Here is a tiny trained network, its code and every weight. The questions are about switching its units off for an input and a target symbol, where a switched-off unit gives its printed mean instead of its output.

import numpy as np


def w(rows, s, z=0):
    codes = np.array(rows[::2]) - 128.0
    scale = np.full(codes.shape[1], s)
    scale[-1] = z or s
    return codes * scale


def norm(h):
    return h / np.sqrt((h * h).mean(-1, keepdims=True) + 1e-5)


def f(y):
    return np.maximum(y, 0)


def softmax(a):
    e = np.exp(a - a.max(-1, keepdims=True))
    return e / e.sum(-1, keepdims=True)


def log_softmax(a):
    a = a - a.max(-1, keepdims=True)
    return a - np.log(np.exp(a).sum(-1, keepdims=True))


def net(x, mask):
    ids = ['ΓΔΘαβεζηλμξστω'.index(c) for c in x.split()]
    T = len(ids)
    res = E[ids] + P[:T]
    u = 0
    for l in range(2):
        r = norm(res)
        for j in range(3):
            rows = slice(4 * j, 4 * j + 4)
            q, k, v = (r @ M[l][rows].T for M in (Q, K, V))
            z = softmax(np.where(np.tri(T) > 0, q @ k.T / 4**0.5, -1e9)) @ v
            o = O[l][rows]
            res = res + np.where(mask[u + j], z, o[:, -1]) @ o[:, :-1]
        u += 3
        y = f(norm(res) @ A[l][:, :-1].T + A[l][:, -1])
        res = res + np.where(mask[u : u + 8], y, B[l][:, -1]) @ B[l][:, :-1]
        u += 8
    return log_softmax(norm(res)[-1] @ U[:, :-1].T + U[:, -1])


Q, K, V, O, A, B = {}, {}, {}, {}, {}, {}
E = w([
[174,147,166,182,129,150,203,126],'Γ',
[169,150,105,132,63,58,138,166],'Δ',
[110,227,116,112,176,200,143,164],'Θ',
[210,161,114,73,68,102,171,117],'α',
[190,133,73,103,145,136,167,188],'β',
[149,127,101,144,128,113,153,129],'ε',
[128,131,100,137,83,110,157,204],'ζ',
[124,127,99,76,72,105,168,71],'η',
[110,112,43,135,133,65,201,166],'λ',
[71,213,129,184,131,98,133,84],'μ',
[133,151,72,81,114,76,135,134],'ξ',
[218,151,146,76,98,172,106,62],'σ',
[202,147,125,74,142,102,157,65],'τ',
[229,253,157,138,141,95,108,172],'ω',
],0.019)
P = w([
[89,26,2,140,209,164,60,167],'0',
[153,148,29,126,58,90,138,108],'1',
[150,155,58,122,64,92,145,105],'2',
[148,156,70,129,76,96,150,113],'3',
[152,153,82,129,81,94,150,111],'4',
[148,161,93,126,78,94,154,105],'5',
[151,166,102,128,90,93,156,107],'6',
[157,164,104,132,95,93,157,108],'7',
[160,170,100,133,94,91,163,109],'8',
[156,169,113,131,100,97,162,118],'9',
[161,170,108,135,100,90,170,106],'10',
[163,174,101,138,102,104,169,101],'11',
[160,169,108,135,110,105,171,101],'12',
],0.0067)
Q[0] = w([
[96,157,50,116,165,86,152,123],'0.h1',
[183,56,90,123,182,192,178,154],'0.h1',
[146,103,169,162,137,61,89,188],'0.h1',
[138,56,73,157,125,209,86,118],'0.h1',
[135,126,232,167,151,162,155,139],'0.h2',
[178,226,4,80,97,50,147,103],'0.h2',
[127,95,95,107,155,210,126,135],'0.h2',
[230,189,67,130,89,119,217,151],'0.h2',
[133,98,88,150,180,117,142,131],'0.h3',
[184,228,129,124,121,138,167,65],'0.h3',
[242,133,164,94,109,103,161,91],'0.h3',
[115,130,209,115,109,123,220,87],'0.h3',
],0.011)
K[0] = w([
[147,241,64,109,234,123,213,167],'0.h1',
[181,12,90,72,171,196,234,174],'0.h1',
[132,111,116,182,35,83,79,179],'0.h1',
[158,87,51,39,135,120,121,150],'0.h1',
[153,160,115,145,108,150,61,155],'0.h2',
[193,164,254,251,58,229,244,100],'0.h2',
[89,107,70,78,91,200,127,121],'0.h2',
[110,248,245,177,172,156,162,139],'0.h2',
[143,143,144,137,117,93,158,148],'0.h3',
[99,74,128,199,189,209,111,102],'0.h3',
[145,200,134,211,137,153,81,93],'0.h3',
[55,201,85,210,122,232,69,109],'0.h3',
],0.0084)
V[0] = w([
[94,193,193,255,107,160,55,89],'0.h1',
[116,160,61,75,150,181,84,114],'0.h1',
[146,106,132,86,175,201,207,125],'0.h1',
[111,82,94,180,189,67,114,81],'0.h1',
[111,111,54,7,104,159,133,140],'0.h2',
[81,138,63,216,40,76,140,82],'0.h2',
[74,195,167,93,10,49,48,85],'0.h2',
[162,236,169,60,147,4,125,127],'0.h2',
[69,197,128,151,153,137,194,110],'0.h3',
[89,171,71,121,192,164,12,129],'0.h3',
[66,47,63,149,95,195,113,57],'0.h3',
[180,44,64,85,134,63,151,139],'0.h3',
],0.006)
O[0] = w([
[162,113,139,106,181,189,168,141,44],'0.h1',
[119,160,199,161,129,114,101,145,104],'0.h1',
[116,120,137,50,88,81,170,181,179],'0.h1',
[107,144,162,125,159,57,77,131,117],'0.h1',
[118,108,118,56,125,178,119,171,3],'0.h2',
[91,138,141,131,94,102,71,116,213],'0.h2',
[136,119,127,69,131,127,41,67,6],'0.h2',
[191,114,2,105,125,127,126,120,198],'0.h2',
[52,149,123,104,91,91,100,161,211],'0.h3',
[118,73,90,116,125,121,102,190,16],'0.h3',
[133,151,180,96,158,116,101,127,67],'0.h3',
[165,77,164,88,141,185,116,126,161],'0.h3',
],0.0078,0.0049)
A[0] = w([
[111,125,65,254,143,132,91,181,180],'0.n1',
[96,77,134,11,170,120,235,131,117],'0.n2',
[99,167,162,83,182,77,142,208,95],'0.n3',
[116,56,111,83,206,139,96,96,130],'0.n4',
[72,180,150,149,238,231,64,106,249],'0.n5',
[135,168,171,85,228,122,185,97,96],'0.n6',
[185,48,64,138,89,74,174,45,140],'0.n7',
[182,128,207,91,182,158,164,66,129],'0.n8',
],0.0068,0.0021)
B[0] = w([
[107,166,115,71,99,152,83,61,162],'0.n1',
[190,121,46,121,139,121,124,108,155],'0.n2',
[96,106,163,156,113,77,159,162,137],'0.n3',
[118,125,171,110,254,109,179,82,137],'0.n4',
[182,182,135,29,56,99,119,10,137],'0.n5',
[103,19,113,168,148,141,102,142,153],'0.n6',
[154,98,198,89,72,75,91,160,255],'0.n7',
[120,22,93,186,210,161,212,120,152],'0.n8',
],0.0085,0.0096)
Q[1] = w([
[174,115,145,143,73,93,141,63],'1.h1',
[103,181,156,179,153,83,153,113],'1.h1',
[125,91,78,118,130,105,169,89],'1.h1',
[131,114,137,110,185,186,43,175],'1.h1',
[120,217,139,188,123,111,188,142],'1.h2',
[158,86,44,41,150,162,29,123],'1.h2',
[90,105,86,52,134,151,81,233],'1.h2',
[105,93,32,91,153,178,23,139],'1.h2',
[203,114,104,110,1,86,136,149],'1.h3',
[93,118,161,189,168,146,104,92],'1.h3',
[90,153,59,79,127,32,111,164],'1.h3',
[113,111,171,123,134,108,173,104],'1.h3',
],0.012)
K[1] = w([
[88,170,148,113,174,128,75,107],'1.h1',
[4,61,130,141,200,136,98,131],'1.h1',
[139,172,118,172,175,128,118,129],'1.h1',
[137,95,125,93,27,148,207,74],'1.h1',
[130,99,115,124,126,145,44,212],'1.h2',
[142,255,100,110,109,120,148,49],'1.h2',
[118,166,57,102,46,66,218,142],'1.h2',
[96,195,119,141,61,97,156,65],'1.h2',
[141,226,88,127,187,150,140,69],'1.h3',
[124,24,148,136,111,125,174,91],'1.h3',
[66,189,56,101,143,110,99,141],'1.h3',
[73,123,153,124,190,165,60,163],'1.h3',
],0.011)
V[1] = w([
[4,74,51,94,121,82,175,65],'1.h1',
[131,81,75,154,81,101,170,158],'1.h1',
[176,202,71,87,155,178,138,76],'1.h1',
[127,54,32,173,187,172,146,132],'1.h1',
[120,195,127,142,90,45,128,85],'1.h2',
[219,115,97,102,91,87,129,167],'1.h2',
[165,169,176,66,102,86,254,106],'1.h2',
[112,165,98,135,56,206,134,146],'1.h2',
[139,150,87,67,119,50,160,207],'1.h3',
[117,170,100,158,135,131,78,189],'1.h3',
[127,40,113,211,118,47,102,116],'1.h3',
[116,177,113,177,154,110,165,137],'1.h3',
],0.009)
O[1] = w([
[62,83,71,36,33,111,119,87,141],'1.h1',
[130,84,217,102,102,141,110,125,153],'1.h1',
[115,205,105,163,100,204,112,130,151],'1.h1',
[115,98,137,163,92,129,159,161,105],'1.h1',
[78,106,31,163,146,103,195,135,117],'1.h2',
[80,140,141,95,236,128,71,163,255],'1.h2',
[49,107,149,129,151,131,170,85,207],'1.h2',
[130,191,96,56,87,184,215,190,46],'1.h2',
[137,127,141,109,169,102,136,254,186],'1.h3',
[105,153,112,174,129,86,84,187,85],'1.h3',
[137,29,46,172,52,135,135,203,125],'1.h3',
[126,168,110,147,158,122,178,122,140],'1.h3',
],0.0084,0.0096)
A[1] = w([
[120,138,125,160,119,89,103,141,130],'1.n1',
[54,112,165,72,58,114,73,159,216],'1.n2',
[65,72,127,145,61,151,154,254,71],'1.n3',
[106,145,166,214,108,158,195,90,147],'1.n4',
[162,141,151,100,95,168,92,142,2],'1.n5',
[144,148,125,97,121,100,6,161,182],'1.n6',
[154,147,164,111,85,60,137,112,126],'1.n7',
[167,127,148,103,127,141,15,114,29],'1.n8',
],0.0091,0.0019)
B[1] = w([
[100,152,92,165,147,110,144,165,174],'1.n1',
[77,178,171,125,98,161,109,117,213],'1.n2',
[92,140,122,199,163,245,115,77,161],'1.n3',
[126,143,81,88,104,118,170,103,202],'1.n4',
[169,173,69,135,41,152,150,111,138],'1.n5',
[168,142,162,174,143,132,189,110,240],'1.n6',
[151,136,105,129,168,175,93,153,253],'1.n7',
[92,98,107,215,65,81,160,136,192],'1.n8',
],0.011,0.0065)
U = w([
[113,121,168,124,93,209,97,137,254],'Γ',
[192,122,159,133,103,184,103,69,118],'Δ',
[206,165,65,175,184,110,138,162,107],'Θ',
[76,137,129,92,111,75,117,204,116],'α',
[63,101,175,52,43,96,105,112,114],'β',
[169,41,122,75,161,84,119,118,195],'ε',
[157,119,116,182,32,77,94,171,80],'ζ',
[114,108,130,140,109,120,254,107,110],'η',
[81,189,184,29,182,129,153,120,110],'λ',
[40,100,58,120,132,68,129,189,113],'μ',
[137,135,117,126,135,145,127,189,161],'ξ',
[81,134,222,201,128,64,79,88,87],'σ',
[207,150,171,54,39,118,127,164,106],'τ',
[122,161,44,108,84,87,101,56,153],'ω',
],0.0099,0.0045)

Each question gives the input, a string of symbols that net reads in full, and the target symbol t.
The units are the heads (4 rows each of Q, K, V and O) and the neurons (one row each of A and B). Each row of codes is followed by its name. A weight is (code - 128) times the scale printed after its matrix; where a second scale follows, it is the last column's (O, A, B and U).
mask holds one flag per unit, layer by layer, with each layer's heads first. A switched-off unit (its flag False) gives its mean, the last column of its rows in O or B, instead of its output. The means were averaged over made-up inputs and are rounded, as every weight is.
A unit's drop is (log p(t) with every unit on - log p(t) with that unit switched off) / (log p(t) with every unit on - log p(t) with every unit switched off).
The circuit of an input: a set's keep is (log p(t) with only the set's units on - log p(t) with every unit switched off) / (log p(t) with every unit on - log p(t) with every unit switched off). Starting from the 12 units with the biggest drops (on a tie, the unit counted first), units are removed one at a time, each time the one whose removal leaves the highest keep (on an exact tie, the one counted first), for as long as the keep stays at least 0.8.
units of the circuit, in order: the units of the circuit, biggest drop first
most important unit: the unit with the biggest drop
top k neurons: the k neurons with the biggest drops, biggest first
heads that matter: for each layer, one digit per head in row order, 1 if its drop is at least 0.15 and else 0, layers parted by /
input ε μ μ, target ω: heads that matter	000 / 010
input τ ε α τ ω τ Θ α τ ε ζ τ, target λ: units of the circuit, in order	(1.h3)
input τ τ μ Γ τ σ α τ Δ σ τ τ β, target σ: heads that matter	101 / 010
input τ μ τ τ τ τ ζ σ τ ζ, target ω: units of the circuit, in order	(0.h2 1.h1)
input λ α Θ ζ Γ ε Θ ζ τ, target β: units of the circuit, in order	(1.h1 0.n5 0.h1)
input μ α τ ζ τ Γ ζ Γ ε, target ω: units of the circuit, in order	(1.h1 0.n1)
input ξ Γ τ τ, target ζ: heads that matter	111 / 011
input τ η Γ ε ε Δ ε τ τ, target σ: top 2 neurons	(0.n2 0.n4)
input ζ Γ τ τ τ, target τ: units of the circuit, in order	(1.h2 0.n7 0.h3)
input λ τ τ Γ ω Γ Γ, target β: units of the circuit, in order	(1.h1 0.h1)
input α α τ Γ τ τ, target λ: units of the circuit, in order	(1.h2 0.h2)
input τ τ ζ, target Γ: heads that matter	011 / 000
input ζ τ τ α α Γ Γ τ Γ τ α β, target τ: units of the circuit, in order	(1.h2 0.h2 1.h1)
input α τ λ τ τ ζ τ λ Γ, target λ: units of the circuit, in order	(1.h2 0.h3 1.n8)
input τ Γ τ τ α, target σ: heads that matter	111 / 010
input Γ α Γ η τ τ τ ζ, target Γ: heads that matter	100 / 000
input Γ τ ω ζ μ τ, target η: units of the circuit, in order	(0.h2 1.h2)
input ω τ α, target Θ: heads that matter	000 / 000
input τ Γ τ ζ λ, target σ: top neuron	(0.n7)
input Γ τ ω Δ Γ, target Θ: units of the circuit, in order	(1.h1)
input τ Γ ε β ε ζ ε η τ, target σ: units of the circuit, in order	(1.h2 0.h2 0.n4)
input ζ Θ τ Γ Γ τ Γ τ Θ τ, target τ: units of the circuit, in order	(1.h2 0.h2)
input α τ α Γ ζ Δ ξ α, target λ: heads that matter	100 / 010
input Γ τ λ, target η: units of the circuit, in order	(0.h2 1.h2)
input τ τ τ τ τ τ Δ Γ τ α τ Δ, target σ: units of the circuit, in order	(1.h2 0.h3)
input τ τ Γ α Δ α σ, target σ: heads that matter	100 / 010
input η β Γ Γ τ Γ μ, target ω: most important unit	0.h1
input β τ η Γ α Γ τ Γ λ, target Γ: heads that matter	011 / 110
input Γ τ λ Γ λ τ Γ η ε ε, target η: top 2 neurons	(1.n3 0.n7)
input Γ τ τ ζ, target η: top 2 neurons	(0.n7 1.n4)
